Below are the code and all the weights of a small trained network. Each question names an input and a class and asks about switching units off, where a switched-off unit gives its printed mean instead of its output.

import numpy as np


def w(rows, s, z=0):
    codes = np.array(rows[::2]) - 128.0
    scale = np.full(codes.shape[1], s)
    scale[-1] = z or s
    return codes * scale


def norm(h):
    return h / np.sqrt((h * h).mean(-1, keepdims=True) + 1e-5)


def f(y):
    return np.maximum(y, 0)


def log_softmax(a):
    a = a - a.max(-1, keepdims=True)
    return a - np.log(np.exp(a).sum(-1, keepdims=True))


def net(x, mask):
    res = np.array(x, float).reshape(1, 7) / 4 @ E
    u = 0
    for l in range(2):
        y = f(norm(res) @ A[l][:, :-1].T + A[l][:, -1])
        res = res + np.where(mask[u : u + 6], y, B[l][:, -1]) @ B[l][:, :-1]
        u += 6
    return log_softmax(norm(res)[-1] @ U[:, :-1].T + U[:, -1])


A, B = {}, {}
E = w([
[79,168,163,132,123,192,254,84,58,140],'x0',
[150,88,100,190,55,115,63,111,146,149],'x1',
[170,172,165,121,60,91,55,171,71,105],'x2',
[186,141,139,178,147,22,118,164,107,153],'x3',
[65,147,189,23,37,76,122,145,179,106],'x4',
[224,168,103,77,97,105,183,136,69,130],'x5',
[135,11,129,68,106,77,191,129,134,100],'x6',
],0.0085)
A[0] = w([
[133,36,129,254,147,216,116,144,83,71,84],'0.n1',
[180,194,180,93,19,49,39,188,123,90,136],'0.n2',
[140,180,127,138,215,113,199,133,220,175,101],'0.n3',
[139,102,93,107,127,89,44,173,97,199,121],'0.n4',
[82,22,113,124,85,29,48,133,231,109,115],'0.n5',
[95,45,103,226,99,138,86,149,210,107,1],'0.n6',
],0.0073,0.0038)
B[0] = w([
[140,138,87,85,122,112,79,111,134,226,197],'0.n1',
[120,144,171,120,99,163,109,218,65,210,238],'0.n2',
[113,123,126,112,129,150,39,167,132,133,176],'0.n3',
[107,143,162,121,86,125,134,119,180,119,179],'0.n4',
[180,86,138,144,125,65,139,91,252,29,254],'0.n5',
[107,91,111,96,182,100,146,76,189,52,188],'0.n6',
],0.012,0.0082)
A[1] = w([
[160,139,114,124,135,97,180,154,109,80,20],'1.n1',
[146,165,100,247,144,111,82,94,149,172,73],'1.n2',
[59,187,167,154,207,127,116,140,174,152,88],'1.n3',
[185,172,122,102,148,185,182,146,101,109,117],'1.n4',
[171,47,139,149,177,96,165,171,99,174,125],'1.n5',
[2,139,134,121,92,193,187,93,142,139,5],'1.n6',
],0.011,0.0025)
B[1] = w([
[90,80,61,182,116,141,71,162,130,68,160],'1.n1',
[197,102,155,153,206,98,174,46,101,122,246],'1.n2',
[59,129,64,68,122,190,115,108,119,188,232],'1.n3',
[145,94,101,102,137,139,109,153,250,132,216],'1.n4',
[87,131,123,184,63,165,111,166,108,129,212],'1.n5',
[161,175,202,87,95,50,159,108,72,109,253],'1.n6',
],0.014,0.0049)
U = w([
[186,157,216,166,42,84,88,207,130,170,177],'0',
[97,209,250,70,135,81,205,49,68,89,46],'1',
[38,194,111,50,141,202,86,199,81,238,186],'2',
[187,152,53,204,248,178,105,29,41,240,88],'3',
[105,82,51,214,124,160,147,212,91,99,3],'4',
[141,36,120,123,193,106,112,69,230,71,217],'5',
],0.013,0.005)

Each question gives the input, the list of numbers given to net, and the class t.
The units are the neurons (one row each of A and B). Each row of codes is followed by its name. A weight is (code - 128) times the scale printed after its matrix; where a second scale follows, it is the last column's (A, B and U).
mask holds one flag per neuron, layer by layer. A switched-off neuron (its flag False) gives its mean, the last column of its row in B, instead of its output. The means were averaged over made-up inputs and are rounded, as every weight is.
A unit's drop is (log p(t) with every unit on - log p(t) with that unit switched off) / (log p(t) with every unit on - log p(t) with every unit switched off).
The circuit of an input: a set's keep is (log p(t) with only the set's units on - log p(t) with every unit switched off) / (log p(t) with every unit on - log p(t) with every unit switched off). Starting from all 12 units, units are removed one at a time, each time the one whose removal leaves the highest keep (on an exact tie, the one counted first), for as long as the keep stays at least 0.8.
circuit, biggest first: the units of the circuit, biggest drop first
most important unit: the unit with the biggest drop
k most important neurons: the k neurons with the biggest drops, biggest first
top k neurons in layer l: the k neurons of layer l with the biggest drops, biggest first
drop when u is switched off: that unit's drop, to one decimal
input [5,-3,-7,1,-3,-3,8], class 1: most important unit : 1.n6
input [-5,-6,-2,8,-6,0,3], class 3: 3 most important neurons : 0.n5, 1.n2, 0.n2
input [2,-5,4,4,6,-8,1], class 2: 2 most important neurons : 1.n3, 0.n2
input [6,-4,2,1,7,4,-1], class 0: circuit, biggest first : 1.n2, 0.n6
input [-5,-8,-7,-4,-4,-2,-3], class 2: 2 most important neurons : 1.n3, 0.n5
input [4,-2,7,8,5,8,-5], class 2: 2 most important neurons : 0.n2, 0.n5
input [-6,-8,-5,-1,-4,5,7], class 4: circuit, biggest first : 1.n5, 0.n5
input [0,-6,5,-8,0,0,5], class 1: circuit, biggest first : 0.n5, 1.n6
input [-5,3,-1,-5,7,8,5], class 0: 2 most important neurons : 0.n2, 0.n6
input [5,-4,-6,-4,-3,7,-4], class 2: top 2 neurons in layer 1 : 1.n4, 1.n2
input [-4,-2,-1,2,-3,3,-5], class 3: 2 most important neurons : 1.n2, 0.n5
input [2,-3,-5,2,-2,-4,-2], class 3: 2 most important neurons : 1.n2, 0.n2
input [1,-2,-8,6,-5,-7,2], class 3: 2 most important neurons : 0.n5, 1.n2
input [6,-6,4,6,-3,-8,-2], class 3: 2 most important neurons : 1.n2, 0.n2
input [-6,-4,-2,-2,-8,5,8], class 4: most important unit : 1.n5
input [5,2,4,-1,-5,5,5], class 4: 2 most important neurons : 0.n2, 1.n5
input [-3,7,-6,-4,7,7,-4], class 0: 2 most important neurons : 0.n2, 0.n6
input [-6,-6,0,-3,8,5,3], class 0: top 3 neurons in layer 0 : 0.n2, 0.n6, 0.n5
input [-3,3,1,-5,-7,-5,-4], class 3: top 2 neurons in layer 0 : 0.n5, 0.n1
input [2,-7,-7,6,7,8,4], class 5: circuit, biggest first : 1.n1
input [6,5,6,-6,-5,-6,-1], class 3: drop when 0.n1 is switched off : 2.5
input [-2,4,-6,-5,-2,0,-8], class 3: drop when 0.n5 is switched off : 0.2
